Here is a tiny trained network, its code and every weight. The questions are about switching its units off for an input and a class, where a switched-off unit gives its printed mean instead of its output.

import numpy as np


def w(rows, s, z=0):
    codes = np.array(rows[::2]) - 128.0
    scale = np.full(codes.shape[1], s)
    scale[-1] = z or s
    return codes * scale


def f(y):
    return np.maximum(y, 0)


def log_softmax(a):
    a = a - a.max(-1, keepdims=True)
    return a - np.log(np.exp(a).sum(-1, keepdims=True))


def net(x, mask):
    res = np.array(x, float).reshape(1, 7) / 4 @ E
    y = f(res @ A[0][:, :-1].T + A[0][:, -1])
    res = res + np.where(mask, y, B[0][:, -1]) @ B[0][:, :-1]
    return log_softmax(res[-1] @ U[:, :-1].T + U[:, -1])


A, B = {}, {}
E = w([
[136,78,145,44,122,126,184,64,211],'x0',
[166,253,118,48,131,206,184,208,95],'x1',
[147,118,189,161,171,127,185,16,11],'x2',
[133,209,205,117,179,167,72,173,105],'x3',
[85,37,155,90,182,197,44,109,97],'x4',
[121,107,198,184,76,88,140,91,138],'x5',
[131,185,115,133,12,190,164,130,40],'x6',
],0.0067)
A[0] = w([
[126,130,114,118,142,112,130,117,125,62],'neuron 1',
[128,123,128,131,131,124,131,133,110,105],'neuron 2',
[120,89,124,128,87,152,97,159,112,192],'neuron 3',
[128,101,126,139,135,128,123,112,56,170],'neuron 4',
[125,100,113,149,128,139,132,107,50,93],'neuron 5',
[130,162,141,117,119,141,130,119,112,46],'neuron 6',
[127,142,152,137,100,120,114,117,136,105],'neuron 7',
[124,130,152,89,126,168,103,117,91,132],'neuron 8',
[128,82,136,141,81,121,161,101,141,138],'neuron 9',
[126,136,136,130,112,120,159,98,135,62],'neuron 10',
[130,120,158,127,88,129,132,104,135,61],'neuron 11',
[125,140,113,136,128,112,126,121,142,81],'neuron 12',
[126,113,138,130,123,127,129,152,124,125],'neuron 13',
[123,130,139,203,126,92,75,110,103,137],'neuron 14',
[124,99,129,132,96,152,111,156,114,69],'neuron 15',
[128,173,136,130,99,126,154,115,97,116],'neuron 16',
[128,94,107,122,134,122,119,152,154,2],'neuron 17',
[131,124,99,154,128,94,156,122,166,26],'neuron 18',
[126,113,121,137,127,136,128,111,85,95],'neuron 19',
[135,171,140,142,99,131,162,118,99,103],'neuron 20',
[119,101,116,130,101,147,103,154,111,74],'neuron 21',
[126,133,140,151,127,114,172,131,137,94],'neuron 22',
[126,138,130,96,130,158,110,121,109,61],'neuron 23',
[126,99,149,121,152,134,119,130,107,103],'neuron 24',
[131,182,38,129,58,124,178,118,125,119],'neuron 25',
[122,87,135,174,121,116,104,131,105,73],'neuron 26',
[132,136,149,109,146,143,121,105,122,118],'neuron 27',
[130,189,137,136,88,132,164,109,90,107],'neuron 28',
[124,126,161,128,146,125,105,108,138,104],'neuron 29',
[129,138,150,156,113,117,157,130,117,214],'neuron 30',
[120,101,128,124,94,149,85,152,128,188],'neuron 31',
[123,2,142,148,98,109,121,37,157,168],'neuron 32',
[123,116,116,89,127,146,156,145,129,103],'neuron 33',
],0.021,0.0033)
B[0] = w([
[136,127,134,140,87,149,115,124,146,135],'neuron 1',
[129,120,124,128,112,133,124,113,136,134],'neuron 2',
[133,179,104,132,128,87,128,123,134,160],'neuron 3',
[126,89,116,130,119,204,117,139,129,171],'neuron 4',
[119,81,142,131,125,208,119,140,123,171],'neuron 5',
[117,111,134,130,115,123,140,83,132,146],'neuron 6',
[128,137,95,128,140,125,135,131,114,143],'neuron 7',
[137,89,142,135,145,127,107,178,142,160],'neuron 8',
[131,119,155,130,131,65,122,164,137,176],'neuron 9',
[129,157,107,133,124,131,123,134,134,147],'neuron 10',
[141,146,110,135,135,123,115,139,126,147],'neuron 11',
[126,116,133,118,110,128,106,135,134,137],'neuron 12',
[127,135,124,120,117,120,129,123,117,134],'neuron 13',
[145,161,69,137,127,136,94,176,136,186],'neuron 14',
[127,160,111,129,139,95,123,123,127,146],'neuron 15',
[125,128,133,118,123,130,153,57,125,163],'neuron 16',
[134,168,132,129,117,115,154,83,120,150],'neuron 17',
[126,92,150,129,145,123,117,165,104,158],'neuron 18',
[136,100,132,125,141,173,121,130,133,152],'neuron 19',
[115,148,135,119,133,133,151,56,115,165],'neuron 20',
[141,155,115,131,122,101,120,136,139,147],'neuron 21',
[124,151,106,131,117,121,119,124,125,146],'neuron 22',
[131,92,136,134,107,126,124,156,144,146],'neuron 23',
[135,120,120,140,116,147,115,147,128,151],'neuron 24',
[139,97,112,152,132,130,74,237,135,187],'neuron 25',
[127,133,137,131,138,81,123,168,127,168],'neuron 26',
[119,107,135,133,124,116,126,152,125,145],'neuron 27',
[123,145,143,105,135,151,168,50,126,175],'neuron 28',
[127,112,117,131,113,118,124,157,118,151],'neuron 29',
[129,167,108,126,129,125,126,114,143,157],'neuron 30',
[127,181,102,130,134,90,145,122,111,159],'neuron 31',
[113,70,251,100,132,29,179,103,134,253],'neuron 32',
[123,131,121,150,134,125,104,155,109,148],'neuron 33',
],0.03,0.026)
U = w([
[153,150,117,182,103,54,37,231,148,254],'0',
[112,109,102,151,77,204,92,89,103,68],'1',
[107,228,107,106,87,93,171,33,111,112],'2',
[73,52,255,85,96,107,172,86,129,66],'3',
],0.0062,0.0028)

Each question gives the input, the list of numbers given to net, and the class t.
The units are the neurons (one row each of A and B). Each row of codes is followed by its name. A weight is (code - 128) times the scale printed after its matrix; where a second scale follows, it is the last column's (A, B and U).
mask holds one flag per neuron, in row order. A switched-off neuron (its flag False) gives its mean, the last column of its row in B, instead of its output. The means were averaged over made-up inputs and are rounded, as every weight is.
A unit's drop is (log p(t) with every unit on - log p(t) with that unit switched off) / (log p(t) with every unit on - log p(t) with every unit switched off).
The circuit of an input: a set's keep is (log p(t) with only the set's units on - log p(t) with every unit switched off) / (log p(t) with every unit on - log p(t) with every unit switched off). Starting from the 12 units with the biggest drops (on a tie, the unit counted first), units are removed one at a time, each time the one whose removal leaves the highest keep (on an exact tie, the one counted first), for as long as the keep stays at least 0.8.
units of the circuit, in order: the units of the circuit, biggest drop first
most important unit: the unit with the biggest drop
k most important neurons: the k neurons with the biggest drops, biggest first
drop when u is switched off: that unit's drop, to one decimal
input [6,2,-1,-7,1,2,8], class 0: units of the circuit, in order -> (neuron 25)
input [-3,7,2,1,-1,-2,5], class 1: 3 most important neurons -> (neuron 32; neuron 25; neuron 9)
input [-4,7,2,-2,-5,5,4], class 2: 2 most important neurons -> (neuron 32; neuron 28)
input [-8,-1,4,-5,0,7,6], class 1: 3 most important neurons -> (neuron 5; neuron 14; neuron 4)
input [4,0,-3,-1,0,-6,-4], class 0: 4 most important neurons -> (neuron 32; neuron 28; neuron 20; neuron 16)
input [-3,-8,4,5,-8,7,4], class 2: 2 most important neurons -> (neuron 14; neuron 28)
input [-7,1,-2,4,-6,-6,4], class 2: 2 most important neurons -> (neuron 32; neuron 28)
input [2,7,6,4,-3,2,5], class 2: 2 most important neurons -> (neuron 32; neuron 28)
input [0,-6,4,5,-5,-2,2], class 2: 2 most important neurons -> (neuron 32; neuron 25)
input [0,-8,-8,6,-2,-3,4], class 0: 2 most important neurons -> (neuron 28; neuron 20)
input [-5,7,-7,1,-5,-1,8], class 2: 3 most important neurons -> (neuron 28; neuron 20; neuron 16)
input [4,8,0,0,-5,-2,8], class 1: 3 most important neurons -> (neuron 25; neuron 32; neuron 28)
input [3,7,5,5,0,3,-1], class 2: drop when neuron 25 is switched off -> 0.2
input [-7,5,0,0,-7,5,4], class 2: drop when neuron 24 is switched off -> 0.0
input [-7,5,-7,-4,4,0,-6], class 2: drop when neuron 25 is switched off -> 0.4
input [-4,2,-7,-6,-2,6,4], class 0: most important unit -> neuron 25
